Below is a small trained network, with its code and all its weights. Each question gives an input and a target symbol and asks what happens when units are switched off, that is, made to give their printed mean instead of their output.

import numpy as np


def w(rows, s, z=0):
    codes = np.array(rows[::2]) - 128.0
    scale = np.full(codes.shape[1], s)
    scale[-1] = z or s
    return codes * scale


def norm(h):
    return h / np.sqrt((h * h).mean(-1, keepdims=True) + 1e-5)


def f(y):
    return np.maximum(y, 0)


def softmax(a):
    e = np.exp(a - a.max(-1, keepdims=True))
    return e / e.sum(-1, keepdims=True)


def log_softmax(a):
    a = a - a.max(-1, keepdims=True)
    return a - np.log(np.exp(a).sum(-1, keepdims=True))


def net(x, mask):
    ids = ['ΘΨαβγημπφ'.index(c) for c in x.split()]
    T = len(ids)
    res = E[ids] + P[:T]
    r = norm(res)
    for j in range(2):
        rows = slice(2 * j, 2 * j + 2)
        q, k, v = (r @ M[0][rows].T for M in (Q, K, V))
        z = softmax(np.where(np.tri(T) > 0, q @ k.T / 2**0.5, -1e9)) @ v
        o = O[0][rows]
        res = res + np.where(mask[j], z, o[:, -1]) @ o[:, :-1]
    y = f(norm(res) @ A[0][:, :-1].T + A[0][:, -1])
    res = res + np.where(mask[2:10], y, B[0][:, -1]) @ B[0][:, :-1]
    return log_softmax(norm(res)[-1] @ U[:, :-1].T + U[:, -1])


Q, K, V, O, A, B = {}, {}, {}, {}, {}, {}
E = w([
[102,93,147,182,183],'Θ',
[127,132,5,149,105],'Ψ',
[184,143,99,82,146],'α',
[159,97,47,125,182],'β',
[156,190,109,155,196],'γ',
[223,109,135,176,65],'η',
[146,212,135,169,139],'μ',
[163,172,229,142,171],'π',
[116,236,141,75,142],'φ',
],0.018)
P = w([
[99,12,87,134,106],'0',
[18,158,98,116,254],'1',
[82,151,100,147,214],'2',
[94,130,101,136,174],'3',
[126,123,108,140,171],'4',
[118,127,103,141,169],'5',
[146,125,114,151,153],'6',
[151,132,115,153,157],'7',
[161,138,110,150,163],'8',
[167,122,107,145,145],'9',
[183,134,128,137,136],'10',
[187,115,108,137,111],'11',
[168,121,137,149,195],'12',
[182,121,136,163,188],'13',
],0.0063)
Q[0] = w([
[138,103,55,172,104],'H1',
[103,89,94,51,12],'H1',
[29,86,123,145,83],'H2',
[106,54,199,53,83],'H2',
],0.011)
K[0] = w([
[178,175,147,142,97],'H1',
[79,111,108,132,233],'H1',
[69,89,151,93,218],'H2',
[3,89,98,130,166],'H2',
],0.0067)
V[0] = w([
[96,97,166,106,186],'H1',
[159,178,135,4,104],'H1',
[174,48,86,117,136],'H2',
[101,196,16,94,172],'H2',
],0.014)
O[0] = w([
[129,187,197,61,243,26],'H1',
[86,185,36,31,74,57],'H1',
[234,227,144,191,94,227],'H2',
[89,165,144,254,179,1],'H2',
],0.0074,0.007)
A[0] = w([
[131,49,91,138,125,139],'N1',
[138,67,102,137,210,161],'N2',
[116,180,119,1,151,252],'N3',
[144,101,127,189,68,186],'N4',
[134,112,45,144,96,73],'N5',
[128,175,89,103,134,205],'N6',
[184,73,90,68,129,174],'N7',
[137,188,126,82,83,187],'N8',
],0.013,0.0037)
B[0] = w([
[2,54,167,171,68,176],'N1',
[107,212,214,140,156,165],'N2',
[57,53,48,83,143,179],'N3',
[76,118,75,12,119,254],'N4',
[118,156,116,218,194,178],'N5',
[91,149,197,195,115,167],'N6',
[171,96,155,154,223,219],'N7',
[78,106,175,36,32,191],'N8',
],0.0071,0.0097)
U = w([
[149,143,254,134,133,197],'Θ',
[148,64,146,133,68,215],'Ψ',
[79,96,207,188,83,7],'α',
[81,161,139,88,112,245],'β',
[132,93,150,60,186,243],'γ',
[148,120,148,156,181,77],'η',
[116,217,143,152,68,184],'μ',
[176,193,121,145,158,59],'π',
[118,144,100,179,110,27],'φ',
],0.012,0.0021)

Each question gives the input, a string of symbols that net reads in full, and the target symbol t.
The units are the heads (2 rows each of Q, K, V and O) and the neurons (one row each of A and B). Each row of codes is followed by its name. A weight is (code - 128) times the scale printed after its matrix; where a second scale follows, it is the last column's (O, A, B and U).
mask holds one flag per unit, heads first, then neurons. A switched-off unit (its flag False) gives its mean, the last column of its rows in O or B, instead of its output. The means were averaged over made-up inputs and are rounded, as every weight is.
A unit's drop is (log p(t) with every unit on - log p(t) with that unit switched off) / (log p(t) with every unit on - log p(t) with every unit switched off).
The circuit of an input: a set's keep is (log p(t) with only the set's units on - log p(t) with every unit switched off) / (log p(t) with every unit on - log p(t) with every unit switched off). Starting from all 10 units, units are removed one at a time, each time the one whose removal leaves the highest keep (on an exact tie, the one counted first), for as long as the keep stays at least 0.8.
circuit, biggest first: the units of the circuit, biggest drop first
most important unit: the unit with the biggest drop
top k neurons: the k neurons with the biggest drops, biggest first
which heads matter: for each layer, one digit per head in row order, 1 if its drop is at least 0.15 and else 0, layers parted by /
input π Θ μ, target γ: which heads matter : 11
input φ α α, target β: top 3 neurons : (N3; N7; N8)
input π Θ φ, target γ: circuit, biggest first : (N3; H1)
input γ Θ π Θ, target Θ: circuit, biggest first : (H1; N2)
input φ π Θ, target β: top neuron : (N7)
input Θ π Ψ Θ γ Θ α Θ η β, target η: which heads matter : 00
input π π π γ γ π α π, target γ: which heads matter : 10
input Θ π Ψ Θ γ φ, target Θ: which heads matter : 11
input α γ π α Θ γ, target μ: which heads matter : 11
input α Θ α π α, target μ: circuit, biggest first : (H2; N7)
input π φ π γ π α μ Θ π α η β, target η: which heads matter : 00
input π Θ γ, target γ: which heads matter : 11
input φ μ φ γ μ π γ π π π, target γ: circuit, biggest first : (H1; N3)
input η η α, target Ψ: most important unit : H2
input π β μ, target γ: which heads matter : 11
